Below is a small trained network, with its code and all its weights. Each question gives an input and a class and asks what happens when units are switched off, that is, made to give their printed mean instead of their output.

import numpy as np


def w(rows, s, z=0):
    codes = np.array(rows[::2]) - 128.0
    scale = np.full(codes.shape[1], s)
    scale[-1] = z or s
    return codes * scale


def norm(h):
    return h / np.sqrt((h * h).mean(-1, keepdims=True) + 1e-5)


def f(y):
    return np.maximum(y, 0)


def log_softmax(a):
    a = a - a.max(-1, keepdims=True)
    return a - np.log(np.exp(a).sum(-1, keepdims=True))


def net(x, mask):
    res = np.array(x, float).reshape(1, 8) / 4 @ E
    u = 0
    for l in range(4):
        y = f(norm(res) @ A[l][:, :-1].T + A[l][:, -1])
        res = res + np.where(mask[u : u + 3], y, B[l][:, -1]) @ B[l][:, :-1]
        u += 3
    return log_softmax(norm(res)[-1] @ U[:, :-1].T + U[:, -1])


A, B = {}, {}
E = w([
[40,107,139],'x0',
[213,58,66],'x1',
[63,254,150],'x2',
[89,250,85],'x3',
[187,86,204],'x4',
[106,141,184],'x5',
[218,178,206],'x6',
[151,50,30],'x7',
],0.0078)
A[0] = w([
[112,73,2,214],'L0N0',
[151,86,177,6],'L0N1',
[105,170,210,52],'L0N2',
],0.0064,0.0019)
B[0] = w([
[107,205,160,254],'L0N0',
[80,51,80,152],'L0N1',
[142,218,253,184],'L0N2',
],0.0059,0.004)
A[1] = w([
[125,130,123,95],'L1N0',
[164,194,83,4],'L1N1',
[255,170,222,54],'L1N2',
],0.0089,0.0031)
B[1] = w([
[143,173,46,128],'L1N0',
[212,254,63,157],'L1N1',
[80,149,94,254],'L1N2',
],0.0082,0.0039)
A[2] = w([
[197,3,79,138],'L2N0',
[25,253,77,91],'L2N1',
[28,141,87,5],'L2N2',
],0.0053,0.0029)
B[2] = w([
[254,134,204,232],'L2N0',
[217,83,44,253],'L2N1',
[108,115,74,153],'L2N2',
],0.011,0.0039)
A[3] = w([
[6,109,86,2],'L3N0',
[145,166,86,27],'L3N1',
[75,152,133,242],'L3N2',
],0.011,0.0027)
B[3] = w([
[5,14,64,205],'L3N0',
[192,160,128,210],'L3N1',
[92,129,120,253],'L3N2',
],0.011,0.0028)
U = w([
[145,130,68,90],'0',
[79,194,236,98],'1',
[184,9,153,115],'2',
[120,149,132,254],'3',
[109,220,78,72],'4',
[6,100,70,146],'5',
],0.023,0.0085)

Each question gives the input, the list of numbers given to net, and the class t.
The units are the neurons (one row each of A and B). Each row of codes is followed by its name. A weight is (code - 128) times the scale printed after its matrix; where a second scale follows, it is the last column's (A, B and U).
mask holds one flag per neuron, layer by layer. A switched-off neuron (its flag False) gives its mean, the last column of its row in B, instead of its output. The means were averaged over made-up inputs and are rounded, as every weight is.
A unit's drop is (log p(t) with every unit on - log p(t) with that unit switched off) / (log p(t) with every unit on - log p(t) with every unit switched off).
The circuit of an input: a set's keep is (log p(t) with only the set's units on - log p(t) with every unit switched off) / (log p(t) with every unit on - log p(t) with every unit switched off). Starting from all 12 units, units are removed one at a time, each time the one whose removal leaves the highest keep (on an exact tie, the one counted first), for as long as the keep stays at least 0.8.
circuit, biggest first: the units of the circuit, biggest drop first
top k neurons: the k neurons with the biggest drops, biggest first
k most important neurons of layer l: the k neurons of layer l with the biggest drops, biggest first
drop of u: that unit's drop, to one decimal
input [2,-1,-8,-3,-2,4,6,-7], class 1: circuit, biggest first => (L2N1; L1N2)
input [4,6,6,-2,3,-1,4,-1], class 4: circuit, biggest first => (L1N2)
input [8,4,7,5,-6,5,0,-8], class 5: circuit, biggest first => (L2N0; L3N0)
input [-3,-7,-6,-1,4,3,-6,-4], class 1: top 3 neurons => (L2N1; L1N2; L0N2)
input [4,-6,-2,-3,-6,4,2,0], class 5: top 2 neurons => (L2N0; L3N0)
input [0,-5,6,1,-2,8,1,5], class 5: top 2 neurons => (L2N0; L1N1)
input [6,-3,0,7,5,4,-6,-5], class 5: top 2 neurons => (L3N0; L2N0)
input [8,-7,7,1,5,-4,5,8], class 5: 2 most important neurons of layer 3 => (L3N2; L3N1)
input [5,-4,-5,8,5,8,-7,-8], class 5: 2 most important neurons of layer 2 => (L2N0; L2N1)
input [2,-5,0,8,2,7,-6,-4], class 5: drop of L2N0 => 0.3
input [5,3,5,2,-1,3,-6,-8], class 5: drop of L3N0 => 0.2
